Here is a tiny trained network, its code and every weight. The questions are about switching its units off for an input and a target symbol, where a switched-off unit gives its printed mean instead of its output.

import numpy as np


def w(rows, s, z=0):
    codes = np.array(rows[::2]) - 128.0
    scale = np.full(codes.shape[1], s)
    scale[-1] = z or s
    return codes * scale


def f(y):
    return y / 2 * (1 + np.tanh(0.7978845608 * (y + 0.044715 * y**3)))


def softmax(a):
    e = np.exp(a - a.max(-1, keepdims=True))
    return e / e.sum(-1, keepdims=True)


def log_softmax(a):
    a = a - a.max(-1, keepdims=True)
    return a - np.log(np.exp(a).sum(-1, keepdims=True))


def net(x, mask):
    ids = ['αβγδεζηθμξπστψω'.index(c) for c in x.split()]
    T = len(ids)
    res = E[ids] + P[:T]
    q, k, v = (res @ M[0].T for M in (Q, K, V))
    z = softmax(np.where(np.tri(T) > 0, q @ k.T / 3**0.5, -1e9)) @ v
    res = res + np.where(mask[0], z, O[0][:, -1]) @ O[0][:, :-1]
    y = f(res @ A[0][:, :-1].T + A[0][:, -1])
    res = res + np.where(mask[1:25], y, B[0][:, -1]) @ B[0][:, :-1]
    return log_softmax(res[-1] @ U[:, :-1].T + U[:, -1])


Q, K, V, O, A, B = {}, {}, {}, {}, {}, {}
E = w([
[197,105,237,164,75],'α',
[178,146,153,109,143],'β',
[140,92,111,96,155],'γ',
[31,128,109,234,205],'δ',
[101,127,115,100,168],'ε',
[88,179,167,85,152],'ζ',
[169,172,170,132,150],'η',
[173,132,190,255,145],'θ',
[110,125,107,85,165],'μ',
[121,33,182,105,64],'ξ',
[121,148,149,99,146],'π',
[77,160,148,54,146],'σ',
[202,76,107,147,182],'τ',
[164,151,117,117,180],'ψ',
[105,38,139,147,132],'ω',
],0.017)
P = w([
[73,50,254,100,199],'0',
[102,153,128,118,124],'1',
[102,145,132,115,136],'2',
[101,140,136,117,140],'3',
[101,135,142,111,144],'4',
[101,131,147,110,145],'5',
[94,128,148,109,148],'6',
[99,115,151,113,147],'7',
[95,123,156,109,146],'8',
],0.0079)
Q[0] = w([
[158,138,121,90,242],'H0',
[163,216,2,133,33],'H0',
[130,78,184,93,173],'H0',
],0.014)
K[0] = w([
[94,60,140,206,105],'H0',
[146,176,7,99,36],'H0',
[95,99,186,142,128],'H0',
],0.015)
V[0] = w([
[78,8,182,172,39],'H0',
[44,148,139,253,182],'H0',
[218,165,188,157,66],'H0',
],0.013)
O[0] = w([
[165,25,50,220,15,206],'H0',
[81,102,181,255,148,254],'H0',
[249,204,155,184,104,151],'H0',
],0.0095,0.009)
A[0] = w([
[115,171,17,161,180,108],'N0',
[98,149,173,108,63,163],'N1',
[161,117,98,114,203,253],'N2',
[170,120,169,9,111,99],'N3',
[111,138,123,186,148,60],'N4',
[167,143,65,148,118,63],'N5',
[136,144,167,133,189,29],'N6',
[151,104,136,142,132,126],'N7',
[133,155,153,145,137,152],'N8',
[82,129,74,105,156,90],'N9',
[131,134,132,172,140,69],'N10',
[120,94,106,84,167,138],'N11',
[113,142,105,86,201,3],'N12',
[162,93,104,55,111,117],'N13',
[179,153,123,126,81,134],'N14',
[119,147,121,183,160,70],'N15',
[144,138,198,98,125,22],'N16',
[133,115,80,154,158,129],'N17',
[141,108,127,138,149,181],'N18',
[129,149,132,161,108,116],'N19',
[135,130,95,156,189,197],'N20',
[109,98,151,135,133,109],'N21',
[118,196,68,110,173,25],'N22',
[60,200,206,47,51,74],'N23',
],0.013,0.0039)
B[0] = w([
[97,121,206,143,147,129],'N0',
[152,129,178,128,109,145],'N1',
[228,173,144,156,121,170],'N2',
[125,134,111,5,106,183],'N3',
[114,128,121,77,115,255],'N4',
[52,109,154,113,133,194],'N5',
[129,168,65,128,216,177],'N6',
[126,158,93,126,134,201],'N7',
[135,158,124,112,175,185],'N8',
[188,89,59,100,126,143],'N9',
[106,126,96,108,111,230],'N10',
[159,46,62,123,115,144],'N11',
[56,58,128,68,196,151],'N12',
[155,87,157,63,89,150],'N13',
[120,165,175,119,144,230],'N14',
[116,120,125,86,121,236],'N15',
[29,181,115,140,140,163],'N16',
[135,158,133,139,118,176],'N17',
[144,152,125,141,138,183],'N18',
[139,134,80,127,131,206],'N19',
[165,126,158,124,151,190],'N20',
[110,156,168,153,121,204],'N21',
[92,110,61,102,185,138],'N22',
[164,78,249,204,127,180],'N23',
],0.02,0.0095)
U = w([
[109,253,175,172,22,105],'α',
[147,182,155,55,119,213],'β',
[171,133,100,94,71,77],'γ',
[33,133,123,124,147,45],'δ',
[128,97,101,158,154,128],'ε',
[129,111,162,178,175,232],'ζ',
[140,200,147,180,185,178],'η',
[108,209,22,104,78,114],'θ',
[130,106,113,107,138,67],'μ',
[119,136,160,117,15,82],'ξ',
[143,125,140,139,134,105],'π',
[126,105,155,100,127,3],'σ',
[216,150,123,169,94,198],'τ',
[118,135,127,110,190,27],'ψ',
[122,116,77,221,82,207],'ω',
],0.006,0.0057)

Each question gives the input, a string of symbols that net reads in full, and the target symbol t.
The units are the heads (3 rows each of Q, K, V and O) and the neurons (one row each of A and B). Each row of codes is followed by its name. A weight is (code - 128) times the scale printed after its matrix; where a second scale follows, it is the last column's (O, A, B and U).
mask holds one flag per unit, heads first, then neurons. A switched-off unit (its flag False) gives its mean, the last column of its rows in O or B, instead of its output. The means were averaged over made-up inputs and are rounded, as every weight is.
A unit's drop is (log p(t) with every unit on - log p(t) with that unit switched off) / (log p(t) with every unit on - log p(t) with every unit switched off).
The circuit of an input: a set's keep is (log p(t) with only the set's units on - log p(t) with every unit switched off) / (log p(t) with every unit on - log p(t) with every unit switched off). Starting from the 12 units with the biggest drops (on a tie, the unit counted first), units are removed one at a time, each time the one whose removal leaves the highest keep (on an exact tie, the one counted first), for as long as the keep stays at least 0.8.
circuit, biggest first: the units of the circuit, biggest drop first
top k neurons: the k neurons with the biggest drops, biggest first
drop of u: that unit's drop, to one decimal
input ω β τ, target ω: circuit, biggest first : H0
input β α β, target α: circuit, biggest first : H0, N14, N6
input ξ η τ α ψ γ θ α, target ξ: top 2 neurons : N5, N13
input σ β β ω θ β τ β τ, target θ: circuit, biggest first : H0, N23, N10, N7
input α β ψ β β γ ψ, target α: circuit, biggest first : H0, N14
input δ α η ζ β θ β θ, target δ: circuit, biggest first : H0, N4
input ξ η α β, target ξ: top 2 neurons : N13, N5
input α β π η τ τ, target α: circuit, biggest first : H0, N14, N17
input β η π β η τ ξ β θ, target θ: circuit, biggest first : N23, N10, N19, N4
input β τ τ ζ, target ζ: circuit, biggest first : N23, H0
input β ε β γ η η η β α, target α: top 3 neurons : N16, N4, N15
input π τ η β η η δ, target δ: top 2 neurons : N4, N0
input ζ ω ζ ψ, target ω: top 2 neurons : N14, N3
input θ θ β β β α η, target θ: top 2 neurons : N19, N10
input β β τ ζ τ, target τ: top 3 neurons : N2, N4, N15
input ζ ε τ, target τ: top 2 neurons : N2, N5
input θ τ β ψ η ζ η τ α, target θ: top neuron : N19
input ζ ψ β τ β θ η β, target θ: top 2 neurons : N23, N10
input η δ β β β ζ, target η: top 2 neurons : N6, N3
input θ μ β β β ζ, target θ: top neuron : N19
input μ δ γ β η, target δ: top 2 neurons : N2, N4
input η β β, target η: drop of N16 : 0.2
input ε ω σ β β σ δ β β, target δ: drop of N14 : 0.0
input β σ β η ζ θ ζ ψ σ, target θ: drop of N20 : 0.1
